Here is a tiny trained network, its code and every weight. The questions are about switching its units off for an input and a target symbol, where a switched-off unit gives its printed mean instead of its output.

import numpy as np


def w(rows, s, z=0):
    codes = np.array(rows[::2]) - 128.0
    scale = np.full(codes.shape[1], s)
    scale[-1] = z or s
    return codes * scale


def norm(h):
    return h / np.sqrt((h * h).mean(-1, keepdims=True) + 1e-5)


def f(y):
    return y / 2 * (1 + np.tanh(0.7978845608 * (y + 0.044715 * y**3)))


def softmax(a):
    e = np.exp(a - a.max(-1, keepdims=True))
    return e / e.sum(-1, keepdims=True)


def log_softmax(a):
    a = a - a.max(-1, keepdims=True)
    return a - np.log(np.exp(a).sum(-1, keepdims=True))


def net(x, mask):
    ids = ['βγεζηλτφω'.index(c) for c in x.split()]
    T = len(ids)
    res = E[ids] + P[:T]
    r = norm(res)
    for j in range(2):
        rows = slice(2 * j, 2 * j + 2)
        q, k, v = (r @ M[0][rows].T for M in (Q, K, V))
        z = softmax(np.where(np.tri(T) > 0, q @ k.T / 2**0.5, -1e9)) @ v
        o = O[0][rows]
        res = res + np.where(mask[j], z, o[:, -1]) @ o[:, :-1]
    y = f(norm(res) @ A[0][:, :-1].T + A[0][:, -1])
    res = res + np.where(mask[2:14], y, B[0][:, -1]) @ B[0][:, :-1]
    return log_softmax(norm(res)[-1] @ U[:, :-1].T + U[:, -1])


Q, K, V, O, A, B = {}, {}, {}, {}, {}, {}
E = w([
[106,41,242,86],'β',
[117,39,66,167],'γ',
[62,88,73,195],'ε',
[110,79,58,178],'ζ',
[102,39,88,168],'η',
[73,58,83,188],'λ',
[170,6,189,66],'τ',
[97,87,69,173],'φ',
[119,130,119,25],'ω',
],0.0028)
P = w([
[223,243,208,154],'0',
[211,41,26,95],'1',
[183,33,4,66],'2',
[152,62,22,78],'3',
[132,72,35,75],'4',
[118,97,40,75],'5',
[93,97,53,74],'6',
[78,113,71,80],'7',
[57,140,93,83],'8',
[43,153,101,83],'9',
[50,160,96,83],'10',
],0.0019)
Q[0] = w([
[76,135,62,103],'h0',
[128,161,107,145],'h0',
[141,138,180,7],'h1',
[33,93,74,180],'h1',
],0.012)
K[0] = w([
[198,226,217,254],'h0',
[80,85,134,219],'h0',
[245,158,227,215],'h1',
[8,159,142,83],'h1',
],0.006)
V[0] = w([
[205,116,100,61],'h0',
[89,255,136,127],'h0',
[103,80,154,178],'h1',
[134,63,79,189],'h1',
],0.0058)
O[0] = w([
[110,229,58,64,166],'h0',
[117,3,104,71,43],'h0',
[202,103,226,85,152],'h1',
[91,176,199,134,253],'h1',
],0.0059,0.003)
A[0] = w([
[70,3,150,82,138],'n0',
[48,137,138,120,184],'n1',
[89,123,104,218,36],'n2',
[126,123,94,176,96],'n3',
[115,127,189,145,249],'n4',
[100,215,106,155,111],'n5',
[98,128,99,247,115],'n6',
[121,110,159,131,107],'n7',
[98,150,84,147,236],'n8',
[179,98,153,136,95],'n9',
[136,114,49,198,134],'n10',
[149,123,78,76,143],'n11',
],0.0066,0.0016)
B[0] = w([
[70,254,100,182,210],'n0',
[230,93,47,154,227],'n1',
[161,163,163,77,150],'n2',
[164,163,188,74,123],'n3',
[153,85,83,74,216],'n4',
[167,84,70,220,254],'n5',
[178,171,242,36,184],'n6',
[115,167,57,106,129],'n7',
[119,69,92,88,215],'n8',
[42,146,23,149,106],'n9',
[111,142,170,44,149],'n10',
[170,116,233,153,155],'n11',
],0.0032,0.0027)
U = w([
[133,12,30,98,85],'β',
[70,128,254,126,93],'γ',
[203,43,144,119,84],'ε',
[199,132,223,116,83],'ζ',
[81,165,116,192,100],'η',
[101,76,152,234,202],'λ',
[181,201,123,178,24],'τ',
[134,173,90,229,101],'φ',
[101,187,95,9,253],'ω',
],0.0089,0.0046)

Each question gives the input, a string of symbols that net reads in full, and the target symbol t.
The units are the heads (2 rows each of Q, K, V and O) and the neurons (one row each of A and B). Each row of codes is followed by its name. A weight is (code - 128) times the scale printed after its matrix; where a second scale follows, it is the last column's (O, A, B and U).
mask holds one flag per unit, heads first, then neurons. A switched-off unit (its flag False) gives its mean, the last column of its rows in O or B, instead of its output. The means were averaged over made-up inputs and are rounded, as every weight is.
A unit's drop is (log p(t) with every unit on - log p(t) with that unit switched off) / (log p(t) with every unit on - log p(t) with every unit switched off).
The circuit of an input: a set's keep is (log p(t) with only the set's units on - log p(t) with every unit switched off) / (log p(t) with every unit on - log p(t) with every unit switched off). Starting from the 12 units with the biggest drops (on a tie, the unit counted first), units are removed one at a time, each time the one whose removal leaves the highest keep (on an exact tie, the one counted first), for as long as the keep stays at least 0.8.
units of the circuit, in order: the units of the circuit, biggest drop first
most important unit: the unit with the biggest drop
k most important neurons: the k neurons with the biggest drops, biggest first
heads that matter: for each layer, one digit per head in row order, 1 if its drop is at least 0.15 and else 0, layers parted by /
input ω η γ ω ω ζ ζ τ, target β: most important unit	h0
input η η φ τ ω ω φ ω φ φ, target ζ: units of the circuit, in order	n6, h0, n0
input ω γ ω γ γ λ ω τ ζ ω β, target β: heads that matter	01
input η ω ω λ ζ, target ζ: heads that matter	10
input ω γ η ω β ω λ η ω β λ, target ω: units of the circuit, in order	h1, n6
input λ ε ζ φ ω ω ω ω η, target ω: units of the circuit, in order	h1, n6, n10
input ω ω β, target ω: heads that matter	00
input λ ζ ε η ω λ ε ζ φ, target γ: units of the circuit, in order	h0, n5, n6
input ω ω ω η φ, target β: units of the circuit, in order	h0, n6
input η η ζ γ τ ζ ω λ, target ζ: units of the circuit, in order	n6, n0
input ω τ λ τ ζ φ ω λ η, target β: 2 most important neurons	n0, n8
input τ ζ η η λ λ φ φ λ τ β, target φ: heads that matter	11
input ω ω η ζ τ ω ω ω η, target ω: heads that matter	01
input λ ω β ω λ ζ φ λ ζ, target γ: 2 most important neurons	n5, n6
input ω γ λ ω γ λ, target β: units of the circuit, in order	n0
input ζ ω λ β γ ε, target ω: units of the circuit, in order	h0, n5, n6
input ε ω ω λ φ γ λ η γ, target λ: heads that matter	10
input η ω λ φ, target ζ: units of the circuit, in order	n6, h0
input λ ω ω ω ω ζ, target ω: heads that matter	01
input ω ω η γ, target ω: units of the circuit, in order	n10
input φ β ω τ ω ω γ, target ω: heads that matter	01
input φ ζ ε φ ε λ γ ω λ ω β, target ω: heads that matter	01
input ω ω λ ζ β β φ λ ω γ, target β: heads that matter	10
